Here is a tiny trained network, its code and every weight. The questions are about switching its units off for an input and a target symbol, where a switched-off unit gives its printed mean instead of its output.

import numpy as np


def w(rows, s, z=0):
    codes = np.array(rows[::2]) - 128.0
    scale = np.full(codes.shape[1], s)
    scale[-1] = z or s
    return codes * scale


def f(y):
    return np.maximum(y, 0)


def softmax(a):
    e = np.exp(a - a.max(-1, keepdims=True))
    return e / e.sum(-1, keepdims=True)


def log_softmax(a):
    a = a - a.max(-1, keepdims=True)
    return a - np.log(np.exp(a).sum(-1, keepdims=True))


def net(x, mask):
    ids = ['αβγδεζηθλμξστφψω'.index(c) for c in x.split()]
    T = len(ids)
    res = E[ids] + P[:T]
    q, k, v = (res @ M[0].T for M in (Q, K, V))
    z = softmax(np.where(np.tri(T) > 0, q @ k.T / 4**0.5, -1e9)) @ v
    res = res + np.where(mask[0], z, O[0][:, -1]) @ O[0][:, :-1]
    y = f(res @ A[0][:, :-1].T + A[0][:, -1])
    res = res + np.where(mask[1:9], y, B[0][:, -1]) @ B[0][:, :-1]
    return log_softmax(res[-1] @ U[:, :-1].T + U[:, -1])


Q, K, V, O, A, B = {}, {}, {}, {}, {}, {}
E = w([
[93,158,200,148,81],'α',
[110,195,94,170,109],'β',
[103,159,206,104,190],'γ',
[164,145,134,142,116],'δ',
[120,142,132,140,180],'ε',
[176,138,149,121,148],'ζ',
[149,132,173,139,122],'η',
[153,176,155,128,54],'θ',
[125,150,117,137,143],'λ',
[90,160,92,165,169],'μ',
[75,195,220,119,128],'ξ',
[170,162,186,40,255],'σ',
[100,156,111,157,211],'τ',
[172,107,233,74,148],'φ',
[123,152,125,142,139],'ψ',
[170,200,61,126,179],'ω',
],0.0098)
P = w([
[102,248,165,83,106],'0',
[132,116,128,147,132],'1',
[135,125,108,110,137],'2',
[88,242,140,56,110],'3',
[139,118,146,171,135],'4',
[132,108,92,92,130],'5',
[83,222,111,25,108],'6',
[151,122,161,185,139],'7',
[132,119,93,112,138],'8',
],0.017)
Q[0] = w([
[130,5,122,149,162],'H1',
[106,191,155,115,105],'H1',
[172,138,100,117,154],'H1',
[105,229,172,76,153],'H1',
],0.029)
K[0] = w([
[43,77,103,2,105],'H1',
[153,139,172,200,135],'H1',
[158,157,85,99,146],'H1',
[193,167,179,209,212],'H1',
],0.029)
V[0] = w([
[107,106,168,103,218],'H1',
[98,166,66,178,170],'H1',
[175,141,146,79,234],'H1',
[250,152,91,113,128],'H1',
],0.025)
O[0] = w([
[26,96,155,127,160,132],'H1',
[155,149,144,160,250,241],'H1',
[62,75,167,47,199,254],'H1',
[217,82,153,23,134,212],'H1',
],0.019,0.0095)
A[0] = w([
[177,71,127,138,143,173],'N1',
[131,47,147,156,145,123],'N2',
[189,83,93,151,86,119],'N3',
[169,162,103,113,96,48],'N4',
[174,49,137,188,159,181],'N5',
[125,227,115,59,135,99],'N6',
[144,159,102,107,170,254],'N7',
[180,3,102,225,118,113],'N8',
],0.02,0.0071)
B[0] = w([
[98,116,123,169,128,206],'N1',
[179,133,81,159,130,187],'N2',
[105,159,139,162,251,149],'N3',
[104,52,154,106,34,153],'N4',
[119,102,64,101,127,183],'N5',
[170,142,63,139,163,215],'N6',
[102,120,204,126,74,254],'N7',
[135,207,83,56,116,136],'N8',
],0.026,0.04)
U = w([
[151,161,87,149,118,166],'α',
[100,106,72,54,103,69],'β',
[136,131,64,235,165,26],'γ',
[132,130,78,178,89,78],'δ',
[175,138,103,159,133,152],'ε',
[169,102,103,77,98,109],'ζ',
[170,126,70,129,122,119],'η',
[77,106,112,104,177,91],'θ',
[179,101,188,101,153,142],'λ',
[77,104,174,125,112,154],'μ',
[123,151,160,254,120,117],'ξ',
[161,83,101,97,189,2],'σ',
[123,121,138,123,151,145],'τ',
[168,113,98,70,147,147],'φ',
[141,115,152,144,77,129],'ψ',
[125,52,117,143,125,195],'ω',
],0.007,0.0084)

Each question gives the input, a string of symbols that net reads in full, and the target symbol t.
The units are the heads (4 rows each of Q, K, V and O) and the neurons (one row each of A and B). Each row of codes is followed by its name. A weight is (code - 128) times the scale printed after its matrix; where a second scale follows, it is the last column's (O, A, B and U).
mask holds one flag per unit, heads first, then neurons. A switched-off unit (its flag False) gives its mean, the last column of its rows in O or B, instead of its output. The means were averaged over made-up inputs and are rounded, as every weight is.
A unit's drop is (log p(t) with every unit on - log p(t) with that unit switched off) / (log p(t) with every unit on - log p(t) with every unit switched off).
The circuit of an input: a set's keep is (log p(t) with only the set's units on - log p(t) with every unit switched off) / (log p(t) with every unit on - log p(t) with every unit switched off). Starting from all 9 units, units are removed one at a time, each time the one whose removal leaves the highest keep (on an exact tie, the one counted first), for as long as the keep stays at least 0.8.
units of the circuit, in order: the units of the circuit, biggest drop first
most important unit: the unit with the biggest drop
top k neurons: the k neurons with the biggest drops, biggest first
input ω γ ω θ, target θ: units of the circuit, in order => (N7 H1 N2)
input ω α θ ω μ ξ η, target ξ: units of the circuit, in order => (H1)
input ψ ω σ γ, target λ: top 2 neurons => (N7 N5)
input θ γ ω ξ δ ξ θ, target ζ: top 2 neurons => (N4 N1)
input γ γ δ ζ ω ζ η, target λ: top 2 neurons => (N7 N5)
input ω β λ ω ω θ σ ε, target σ: units of the circuit, in order => (H1 N2 N1)
input θ γ μ α β ω ω, target ψ: units of the circuit, in order => (N4 H1)
input θ α μ ω, target δ: units of the circuit, in order => (H1 N4)
input τ σ ω ω, target σ: units of the circuit, in order => (H1 N2 N7 N6)
input θ ζ β ω, target φ: top 3 neurons => (N6 N1 N2)
input μ σ δ ζ, target σ: units of the circuit, in order => (H1 N2 N7)
input γ ω ω μ, target λ: units of the circuit, in order => (H1 N5)
input θ θ λ δ, target ω: top 2 neurons => (N4 N3)
input λ θ ω β λ ζ θ λ, target θ: top 3 neurons => (N3 N7 N4)
input ω μ γ β θ μ, target μ: most important unit => N6
input γ θ ω ξ, target ω: top 4 neurons => (N4 N3 N6 N2)
input ζ α α ψ, target δ: units of the circuit, in order => (H1 N4)
input λ α β ε, target δ: top 2 neurons => (N7 N4)
input ω ω λ θ α θ μ, target δ: top 2 neurons => (N4 N7)
input μ θ γ ε ψ μ α β, target β: most important unit => N8
input λ θ ω β μ, target β: units of the circuit, in order => (H1 N8 N5 N2)
input α μ θ, target μ: top 3 neurons => (N6 N2 N1)
input ω ζ φ δ φ ε ω, target β: top 3 neurons => (N2 N3 N1)
input ω ω ζ δ, target λ: top 3 neurons => (N7 N5 N6)
input θ ω γ μ γ γ ξ, target θ: units of the circuit, in order => (H1 N7 N2)
input μ μ σ μ δ τ β θ, target θ: top 3 neurons => (N3 N4 N7)
input φ ω γ β μ μ θ, target ξ: most important unit => H1
input ω ω ω γ ψ ψ γ ζ, target γ: units of the circuit, in order => (N7 H1)
input ω μ ζ θ μ, target θ: top 2 neurons => (N3 N7)
